Each row is followed by its band, which names the range that a hidden value of the row falls in. A new part has a new value, new ranges and new names.
[  63   34  -92 -151  103 -143   22  -69  122   93 -254   86 -169   70
  112   -6 -227   37   82   62   94 -104   11  113  196   54  209  329
   56 -316  304  168 -178  170 -148 -123  288  235 -168  -85  217  212
 -145   76  129 -188   27  201] | J131
[ 234 -202   35 -598   12  132 -233 -188 -102  -65  101  361  -46  281
  108  317  108  141   61 -137  237  248  167 -142   95 -178   32 -108
  120 -335  -45  218  -57  216   29   53  140  102  270   94  -15   35
  -48  178   94  106   87  293] | J131
[-199   74 -154  -28  263  -19 -102  211  166  116 -208  461  298  151
  314 -369   69 -215  -18 -128 -192  -32 -104 -313 -133   78 -165  107
  202  218    3 -217  608 -178  145  -65  -59   91  -17   69    5 -305
 -156  312  113 -139   98  103] | J876
[  92  -27  117 -544  181  165 -591   81   43   50  -18  315   65  128
   73  -70  -12  191   66 -294  255  104 -104 -210  -45    9   91  257
 -251   34 -259   52  252  119   87 -129  -56  175  110   51   -3   19
  185  252   37 -327  -98  336] | J672
[-170  152 -344  468 -276  373  -92 -197   86  131 -382   41  397 -271
 -201   21    2 -466 -541 -143  110 -147 -210 -175  140   61 -306 -166
 -124  -61  215 -148    7 -145  -50   -2 -161  -79  -62   67  -28 -172
 -177   16 -215 -328  -81  227] | J354
[  -3 -210  -20 -128  178 -355  131    7  -45   41    8  -73  -86  -38
  378 -113  -23   -2  241  162  298  -66   25  163   -4  -62  348 -113
  150 -209  -23  204 -121  -51  -27 -106    6   54 -183  365  -44  126
  166   16   67 -106  177   41] | J42
[-220   74 -129   21  -27  131  278  319 -106 -322 -194  291  387  217
  213 -203   45 -100 -146   54   92  188 -297 -287 -204   24  -14   68
  -26 -200  171 -146  182 -124 -218  109 -101 -199   34  353 -187 -548
 -108  198  127 -697 -190 -179] | J584
[ -82 -134   55 -156   20 -363  264  -75 -159  261  -42  -96 -164 -189
  230   36  113   49  166  152  154 -133  -92  181  245    9  288   18
   35 -200  214  185  -26    3 -139  -62  198  327 -236   91  131  116
   90   -3  202  -73   89  121] | J584
[-159  -39   58   15  313 -277  256 -167  -35  170 -281   46   -3  -21
  417  -43 -174  -93  309   51   56 -204 -138  -27  174   -2  227  114
  188 -107  201   90   87  -76  -58 -129   98  253 -264   60  309   -1
 -154  142  110   43   49  142] | J348
[ -46 -236  -18 -186 -201 -307  428 -157 -143  339  176   -1 -221  -62
  148   93  199   43   21   47  -65   38   80  175  407  -89   46  -24
  234 -260  302  136  -52   48 -102  151  265  361 -109 -239  165   71
 -129  -16  214  215  132   65] | J672
[-110  -46  114  -70  193 -383 -128  -53   73  203 -158  -11 -104 -188
  203  -70 -184   49  216  -20  162 -150  -16   92  -17  153  231  238
   82  -68  114   64  -40  128  -39 -159  145   58 -180   64  157  303
  140   51  105 -163  133  220] | J444
[  36 -189   58 -149   26 -297  166 -110  127  191  135  -27 -211 -101
  171 -111   28  116  162  123  154 -169   64  192  158  -88  215   38
  210 -175   57  213  -62   59   54  -55   78  233 -174   71  113  191
   51  -85   59   66  234  126] | J444
[ 240 -491   30 -377 -326  -82  438  195  -37 -308  506  -53 -282  117
  406 -515  162  -39  280  277  456  268  -18  313  186 -479  487 -285
 -122 -447 -230  235 -429    3   25  295 -117 -146  -27  180 -330 -122
  293   25 -166  -56   -8 -239] | J348
[ -99 -176   91 -155   10 -273  123 -142 -162  288 -156  -69  -67 -172
  268  127    0    1  176 -115  120  -57 -107   86  286   64  280   93
    6 -179  311   96 -112  114 -194  -24  213  190 -211  -89  212  201
   34   76  183 -104   57  105] | J584
[  59 -260  -85 -187 -249  422    2  207  402   14  135  299  418  -32
  -92 -599  104 -107 -276 -296   -5   50 -261  -93    5 -126   -2  -59
 -229  -56 -241 -167  340  211  -49  122 -404   21 -242  -86 -190  -89
 -106 -109 -124 -506  165    8] | J876
[ -53   46  -26   92  109 -206   96 -231   73   83 -233   16 -158 -104
  198  113 -196   -3  147   48  135 -191    2   86  213   30  167  134
  218 -255  308  180 -243   47   33 -129  169   89 -101  120  259  112
  -95  -11   15  -72  104  165] | J444
[ 177  -43   54 -521  140  -72 -430  195  -45 -109  138  328  -31  322
   94   53    1  222   65   60  284  202   96 -333 -239  -63  -19  217
  125  -21 -124   85  195    8  114  -81  178   71  406  111 -139  -93
  114  433  139   21 -116  199] | J131
[ -48  -91 -154 -244   52  163 -162  162  118  129 -109  308  234  239
  238 -222   95  -54 -103 -350  -35  101  -85 -189   77   21  -22  198
    4   34   79  -91  270  -21  -27   24  -46   95  -55 -105   13 -134
 -100  234  104 -340   16   16] | J444
[-234   82 -312  644 -130    7 -181 -171 -179  201 -303 -366  397 -350
  -77  440 -163 -132 -520 -225  306 -153 -143 -182   54  182 -194 -128
  111   29  291  -27 -242 -315  -60 -182 -212 -118   47  348   15 -105
   24   21 -121 -426 -125  -44] | J42
[ 208 -133  142 -341   36  -36 -278   26  -36  -68  107   42   23 -100
   12  232  -14  330  103    7  463  -39 -134 -212  -34  -64  262    0
   39 -130  -51  256  -27  102  114 -240    2   96  195  367  -66   38
  170   60   17 -200   41  100] | J46
[-196   59   60    9  157 -439    4   39  128  172 -200   63 -102 -142
  188 -190   16  -39  128  233  110 -249   24  101 -166  187  134  250
  165  -32  223   14   99   27  -76 -102  242   21 -187  169   70  186
  166   83  202 -180  180  219] | J672
[-101   11 -100  -15   69 -244  264 -124   12  198 -210   36  -92   31
  112  -21 -125  -97   30  147   27  -95    1   72  161   57   55  223
  163 -264  319   94  -28   27 -205  -41  274  246 -230 -129  206  133
 -229   56  156  -18   22  219] | J444
[-250  -26 -285  342 -198  -58 -112  -12 -249  142  -88 -292  238  -65
   80  186  152 -154 -463  -81  376   29   20  -33  -66   91 -177  -86
   35    3  178  -22 -216 -393 -148   57 -127 -200   60  321 -177 -152
  253  144  -11 -404 -165  -58] | J413
[-162   22   96   14  313 -424 -184  -27   66  151 -294   49  -48 -217
  293  -60 -283    6  269  -57  102 -157  -38   64  -74  217  251  216
  109  -46  123   11  -25  135   -9 -213  122  -10 -166  177  178  261
  139   90  115 -243  157  204] | J42
[ 136   14  -38 -408   14   45 -248  180 -113    9  164  266  -89  220
  161   94  194  258    8  -42  179  118  -56 -296  149 -124   -5  165
   78   41   20  148  206 -191  264  -84  111  295  387   93  -28 -357
   68  355  101  -47 -172   31] | J672
[ 199 -176  262 -338 -146  256 -405 -227  113  -96   58  147   78 -149
 -134  128  -28  108   26 -138  483  -20 -102 -166  -30 -136  139  -53
 -180 -193 -153  130 -131  319   52  -20  -83 -116  151  137  -43  172
  184   37 -160 -131   38  343] | J584
[-113 -330  246 -102  -20   91  172 -133   87 -170  310  267  431  220
   38  196 -247  415 -105 -500  -30  293   22 -342 -205  -88 -202   43
  471 -217  -65  -95   53  305  -64  208 -376 -235  160   73  111 -163
 -306 -101   54 -257  167 -169] | J46
[-100   71  -63  293  239 -178  175 -191  174   61 -338  -56  112  -63
  131   48 -375  -43   60  112  157 -324 -106 -111   14   63  103  197
  323 -161  299  113  -69  -49  -62 -245   41   93 -215  163  269   77
 -275    2   -4 -110   72  111] | J46
[ 224 -370 -180 -196 -245   52   62  103  323  -69  391  -97 -104  293
   43 -554  -16  -35 -192  136  359   95  244  304  -57 -310  101   40
  -21 -282 -260  128 -310    9 -107  226 -189  -61 -160  -56 -263  175
  153    7 -155 -128   42  -14] | J983
[-110  -96 -363  -40 -224  124  385  531 -208 -287  -78  110  324  134
  344 -518  403 -407 -181  302  290  206 -332  -73 -115 -118  193 -299
 -270 -207   53  -77  126 -362 -236  156 -129 -199 -102  499 -548 -564
  161  210   52 -696 -180 -285] | J413
[ -57 -129   -9   16 -172 -286   81  -40  183  275  318  213 -370 -100
  330 -239   76   46  118 -222 -293   40  197  154  440 -132  -99   82
  387   74  130  -39  -38  -28  477  185   77  136  187 -321  216 -125
    9  112  -35  333  202  -70] | J354
[ -86  117  -50 -102  -77   23 -174  207   90   34 -175  334  -50 -298
  209 -363  220 -168   51  -31    0  -68 -250   82  176   49  161  -36
 -283   13    2  -74  200   35  212  -32    6   69   -8  221  -72 -226
  262  107  -10 -426   77  150] | J348
[  -3   16   13 -213   50 -216    4  -10  143  142  -82   73 -188   63
  -11 -169 -135   53   42  173  145  -81   36  103   15   59   94  410
   11 -214  144  105  -11  141 -171  -50  275  220 -169 -166  126  245
  -37   82  135 -114  -16  308] | J354
[ 126    2  -58 -449   -9  -31 -459  154 -153  -37   17  281 -147  -31
  219  193  324  215   16  -96  232  114   44   29   92   14  195 -111
  -91 -115    4  182  -37   41  210  -88  108   82  316  493 -172 -140
  419  176  158 -407   96  102] | J983
[  15  -77  -51 -106  -36 -296    7  -97  134  124 -142   92 -246  -49
  196  -33  -24  -66  103   81   80  -80  181  236  123   56  182  135
  184 -280  331  109 -272  213  -71   21  337  -17  -93  -23  102  300
   54   55  134  -41  234  170] | J131
[ 162  -26  -35 -455  -90  189 -348   12  -31   19  129  250  -93  295
   17  172  145  252 -125 -173  229  167   67 -183  153 -108  -72  249
   -1 -101   42  157    2   -4  105   27  125  194  326  -56   16 -142
   48  276   70 -115 -154  161] | J413
[ -94   35  -44  -79   64 -310  141   73  195  189  136  152 -354  197
  218 -428 -111   44   84  123 -125  -13  152  179  165  -69  -75  456
  191  -25   40    7   80 -100  119   99  168  306  -51 -330  209  -59
  -53  210   73  143  -61  133] | J584
[   3   37 -102  -51  -50 -212  209  -55   54  211 -125    7 -232  -86
  125    5   98   29   34  203   79 -232  -39  129  320    6  171  183
  135 -196  402  204  -71  -36  -19  -97  306  340 -134   -3  178   38
  -61   26  149  -66   76  108] | J672
[ 242 -172  186 -566  -47  152 -387  -17   46  -43  190  295   10  256
  -22   55   51  156   56  -53  352  141   25 -379  -88 -182  -19  187
   25  -46 -102   88  138  123   79   25  138   59  338 -147  -59   13
   38  374   16  178 -118  278] | J413
[-284   40   52  716 -140   -2  140 -338 -164 -124 -103 -283  393 -135
 -137  422 -617  -33 -314 -131  308   36 -153 -448 -128   -4 -360   97
  319 -110  222 -141 -347 -178  -98   49 -244 -357  253   34  185 -248
 -272  138 -250  -56 -389  -62] | J348
[  11   93 -277  -50 -317  586   22  278  371   -8 -299  554  336 -219
   27 -675  418 -488 -259  -84 -160 -157 -480 -116  277  -75   37 -190
 -436    3   85 -216  490   42  118   58 -155  117 -188   47 -191 -433
  -97   51 -112 -575  119   88] | J584
[  76  -75  -26 -144   85   12  -79  -29  121   19 -167   95  129   67
   52   -5 -192   26   -3  -27  208  -73  -85 -140  -12    2  137  175
   53 -186  133   79   -9  127 -136 -122   64   91  -89   28   69  117
 -124  118   54 -211   16  143] | J131
[ 134  -38   18 -375   91   31 -333  119  154   58  126  242  -48  314
  111 -159   83  139   10   25  233  -19   57 -266  -73 -119  -48  330
  116  116  -64   79  249 -127  167  -57  100  192  215  -76  -11  -99
   62  390   51   85 -101  178] | J413
[  33 -177   52  -99 -113 -308  174  -48 -142  201    5 -123 -192 -448
  222   69   74   41  230   48  193 -120 -199  167  397  -26  424 -168
  -25 -211  213  210 -180   78   62 -133  135  221 -126  165   71  111
  154  -89   49 -112  147   11] | J444
[ 170 -230  213 -385 -128  -51 -273    8   33  -15  388  207   16   79
  -80  234  -13  437  -53 -182  177  180  108 -278  -91 -105  -84  111
  273  -62  -58   66   40  223  147   42   20   24  416  -16  -23   -6
   53  154   87   53   62   41] | J131
[ 284 -166   68 -414  -55  268 -295 -126  132 -173  106  185   -3  280
  -41  148 -229  239    7 -217  381  176   36 -204   66 -179   83  223
   27 -312  -37  202 -254  249   18   -9    8  -33  217  -72   49   99
 -104  130 -107 -114  -90  166] | J876
[ -97  -14  -54 -189  228 -177 -307  163 -154  -14  -17  136  151  243
  160  -30 -145    5  -32  -15  265  224   41 -271 -326   63 -111  186
   86   25 -164  -49  190 -156  -50  -67   13  -47  178  144 -129  -82
   88  377   92 -129 -193  189] | J46
[-134 -195  146 -117   40 -452  113  -37 -187  302  -44 -113   27 -299
  190  105  137   13  154  120  212 -148 -110  -28   -6  103  231  -51
  126  -38  210   72  117   13 -154 -104  193  146 -158  147   27  193
  164   68  238  -19  150  123] | J672
[ -84  -49  296 -271  108 -250 -400  103 -100  -66  215  238   -9  -53
  179   81  107  288  145  -40  268   98   31 -243 -313   20  -19   53
  160  134 -195  -10  198   -5  264  -25  -29 -142  410  381 -108 -160
  405  263   94  -89   29  135] | J584
[  -5  -97  -51 -179   54 -228  136 -185  -37  150 -109  190  -99   21
  191  134   71  -75   81  107   20  -34  134   57  130  -19   57  -72
  267 -272  237  124  -10  108  -68   10  270  173  -45   57  108  116
 -114   82  190  146  216  241] | J131
[   4   34  -15 -484  220   54 -400  -10   75   12   35  380  -29  503
   62 -100   78   80  -78    7  213  147  246 -130 -264  -37 -216  322
   56  -56 -224   58  257  -36  -23   53   90  120  145   27  -39  -10
   67  332  130  -31  -82  460] | J413
[ 151  -62  108 -480   32   86 -296   64 -134  -42  109  258  -56   67
  104   44   -3  164  142 -106  261  186 -148 -246  123 -129  117   81
 -151  -87 -152  116  117   37  159  -73   39  202  266   39  -26 -158
   91  275   -1  -80 -189  205] | J672
[-190  155 -293  -94  238 -158  155  539  -64 -409 -121  205   95  471
  409 -501  140  -93  -33  456  330  148  -28    3 -488   26  114  157
    7 -194  -67   36  128 -395 -160    6  -40 -211  -33  726 -410 -462
  234  255  170 -751 -165 -102] | J354
[ -17 -112    7 -114  129 -250  115 -204 -164  205 -265  -23 -134 -217
  399  298  -78   59  311 -183  108 -102 -131   98  467   52  422  -22
  115 -277  392  243 -254  111   -7 -186  204  220 -160  137  297  143
  -45  -19  130 -157  160   36] | J876
[ -90 -160   38  -28  148 -299  195  -56   29  280 -118 -130   17  -84
  235 -112 -185    8  166  -14  117 -174 -134    8  150   38  247  222
  113  -83  202   80   27   -7 -164 -129   84  257 -330 -118  218  196
  -99   61  115  -78   34   61] | J354
[-146  -24  -14   46   51 -186   90 -131  -16  224 -208  -92   42 -130
   84   59  -80    0  -32   -2  161 -170  -92   48   97  110  116  169
   43 -154  248   82  -48   14 -200  -93   90  165 -245   54  166  147
  -23   -6  119 -258   29  164] | J672
[ -51  -73  -14  -72  193 -197   77  -17  227   94 -143  118   24  -17
  172 -357 -108 -164  141  183  142 -184  -28   53 -108    2  154   94
   95 -123  -26   43  149   49  -70 -100   37   90 -297   94   33  182
  -41   35   31  -62  176  266] | J876
[ -20  -21  141 -150  146  -86 -306   69   85  -59   63  123  107  147
   51 -111 -100  100    8  106  364  -31   -4 -290 -357  -36  -70  245
  110   96 -176   -4  201  -91   59  -67  -36  -53  183  154  -65  -63
  154  319   -4  -21 -118  217] | J348
[-179   32  -70  -87  277 -285    7  -45  107  185 -245  118  -64  200
  277 -210  -62 -120   90  108   80 -121  127   85 -100  109   37  326
  165  -90  150   33   96  -61 -163  -36  200  110 -248    3  139  163
  -15  186  186  -97   67  284] | J672
